Below is a small trained network, with its code and all its weights. Each question gives an input and a class and asks what happens when units are switched off, that is, made to give their printed mean instead of their output.

import numpy as np


def w(rows, s, z=0):
    codes = np.array(rows[::2]) - 128.0
    scale = np.full(codes.shape[1], s)
    scale[-1] = z or s
    return codes * scale


def f(y):
    return y / 2 * (1 + np.tanh(0.7978845608 * (y + 0.044715 * y**3)))


def log_softmax(a):
    a = a - a.max(-1, keepdims=True)
    return a - np.log(np.exp(a).sum(-1, keepdims=True))


def net(x, mask):
    res = np.array(x, float).reshape(1, 4) / 4 @ E
    y = f(res @ A[0][:, :-1].T + A[0][:, -1])
    res = res + np.where(mask, y, B[0][:, -1]) @ B[0][:, :-1]
    return log_softmax(res[-1] @ U[:, :-1].T + U[:, -1])


A, B = {}, {}
E = w([
[142,195,73,213,217,143,132,128],'x0',
[29,148,162,133,120,241,143,120],'x1',
[214,99,70,95,178,191,68,106],'x2',
[150,151,75,138,72,83,194,10],'x3',
],0.014)
A[0] = w([
[65,152,160,133,131,151,137,154,203],'n0',
[114,215,104,249,149,99,148,80,176],'n1',
[110,228,137,171,171,118,155,106,155],'n2',
[73,114,117,103,149,185,113,112,173],'n3',
[124,34,74,72,149,109,102,97,211],'n4',
[59,205,73,196,143,155,160,115,213],'n5',
[53,117,173,108,146,136,147,81,115],'n6',
[110,225,91,138,183,113,126,173,118],'n7',
[206,103,122,77,177,94,39,158,157],'n8',
[136,155,99,106,111,46,150,43,188],'n9',
[131,106,151,75,103,197,163,73,255],'n10',
[162,87,138,63,84,43,150,62,151],'n11',
[185,120,101,133,147,193,98,128,168],'n12',
[84,160,211,133,100,154,157,169,194],'n13',
[135,136,112,112,173,65,120,214,229],'n14',
[92,91,116,119,149,47,18,169,225],'n15',
[119,142,160,85,141,188,116,164,177],'n16',
[103,135,149,89,144,63,169,165,176],'n17',
],0.012,0.005)
B[0] = w([
[69,139,184,126,171,122,111,198,211],'n0',
[66,176,49,169,129,58,223,152,250],'n1',
[120,164,102,191,197,115,185,163,208],'n2',
[82,129,136,69,135,179,70,168,193],'n3',
[200,150,117,63,63,161,82,26,199],'n4',
[84,174,91,167,129,119,112,203,239],'n5',
[57,80,165,119,81,89,102,158,191],'n6',
[107,126,114,209,157,187,117,149,194],'n7',
[140,78,49,169,59,54,43,75,230],'n8',
[78,107,137,139,33,111,254,63,248],'n9',
[80,128,114,71,48,218,151,125,215],'n10',
[192,149,182,176,93,166,157,83,248],'n11',
[173,152,57,83,82,117,115,145,197],'n12',
[110,147,219,92,145,55,72,212,232],'n13',
[219,32,154,224,216,54,83,128,200],'n14',
[223,83,153,135,108,64,87,148,204],'n15',
[139,97,156,78,101,119,68,188,203],'n16',
[161,134,172,145,161,104,172,97,184],'n17',
],0.0096,0.017)
U = w([
[78,229,30,165,252,157,96,226,124],'0',
[137,157,140,91,59,170,157,49,43],'1',
[150,177,29,2,119,225,67,129,109],'2',
[161,114,249,120,218,57,102,218,34],'3',
[66,170,34,147,147,75,227,160,173],'4',
[41,121,204,31,80,181,70,231,91],'5',
[178,32,49,152,130,66,53,141,250],'6',
],0.0086,0.0014)

Each question gives the input, the list of numbers given to net, and the class t.
The units are the neurons (one row each of A and B). Each row of codes is followed by its name. A weight is (code - 128) times the scale printed after its matrix; where a second scale follows, it is the last column's (A, B and U).
mask holds one flag per neuron, in row order. A switched-off neuron (its flag False) gives its mean, the last column of its row in B, instead of its output. The means were averaged over made-up inputs and are rounded, as every weight is.
A unit's drop is (log p(t) with every unit on - log p(t) with that unit switched off) / (log p(t) with every unit on - log p(t) with every unit switched off).
The circuit of an input: a set's keep is (log p(t) with only the set's units on - log p(t) with every unit switched off) / (log p(t) with every unit on - log p(t) with every unit switched off). Starting from the 12 units with the biggest drops (on a tie, the unit counted first), units are removed one at a time, each time the one whose removal leaves the highest keep (on an exact tie, the one counted first), for as long as the keep stays at least 0.8.
circuit, biggest first: the units of the circuit, biggest drop first
top k neurons: the k neurons with the biggest drops, biggest first
drop when u is switched off: that unit's drop, to one decimal
input [-6,-1,-8,4], class 1: top 2 neurons	n11; n9
input [8,-5,1,-1], class 0: top neuron	n1
input [4,-6,-4,-3], class 6: circuit, biggest first	n13; n14
input [-6,6,7,0], class 2: top 3 neurons	n4; n13; n12
input [0,4,-7,-4], class 3: top 2 neurons	n10; n13
input [0,-1,-1,0], class 3: top 4 neurons	n8; n1; n9; n10
input [2,7,-5,2], class 0: top 3 neurons	n2; n5; n1
input [4,8,8,-1], class 2: top 2 neurons	n12; n13
input [-6,1,8,-7], class 6: top 2 neurons	n8; n15
input [-8,-1,8,-5], class 6: top 2 neurons	n8; n15
input [3,6,-8,-5], class 3: top 2 neurons	n13; n10
input [-7,-1,8,2], class 1: top 2 neurons	n11; n5
input [2,4,-2,-6], class 3: top 3 neurons	n10; n9; n13
input [3,1,-3,1], class 0: top 2 neurons	n9; n5
input [-1,4,-1,4], class 5: top neuron	n10
input [-2,5,8,-6], class 2: drop when n12 is switched off	0.3
input [0,1,-3,-2], class 3: drop when n10 is switched off	0.2
input [8,-1,4,-6], class 6: drop when n14 is switched off	0.2
input [7,-3,5,-6], class 6: drop when n9 is switched off	0.0
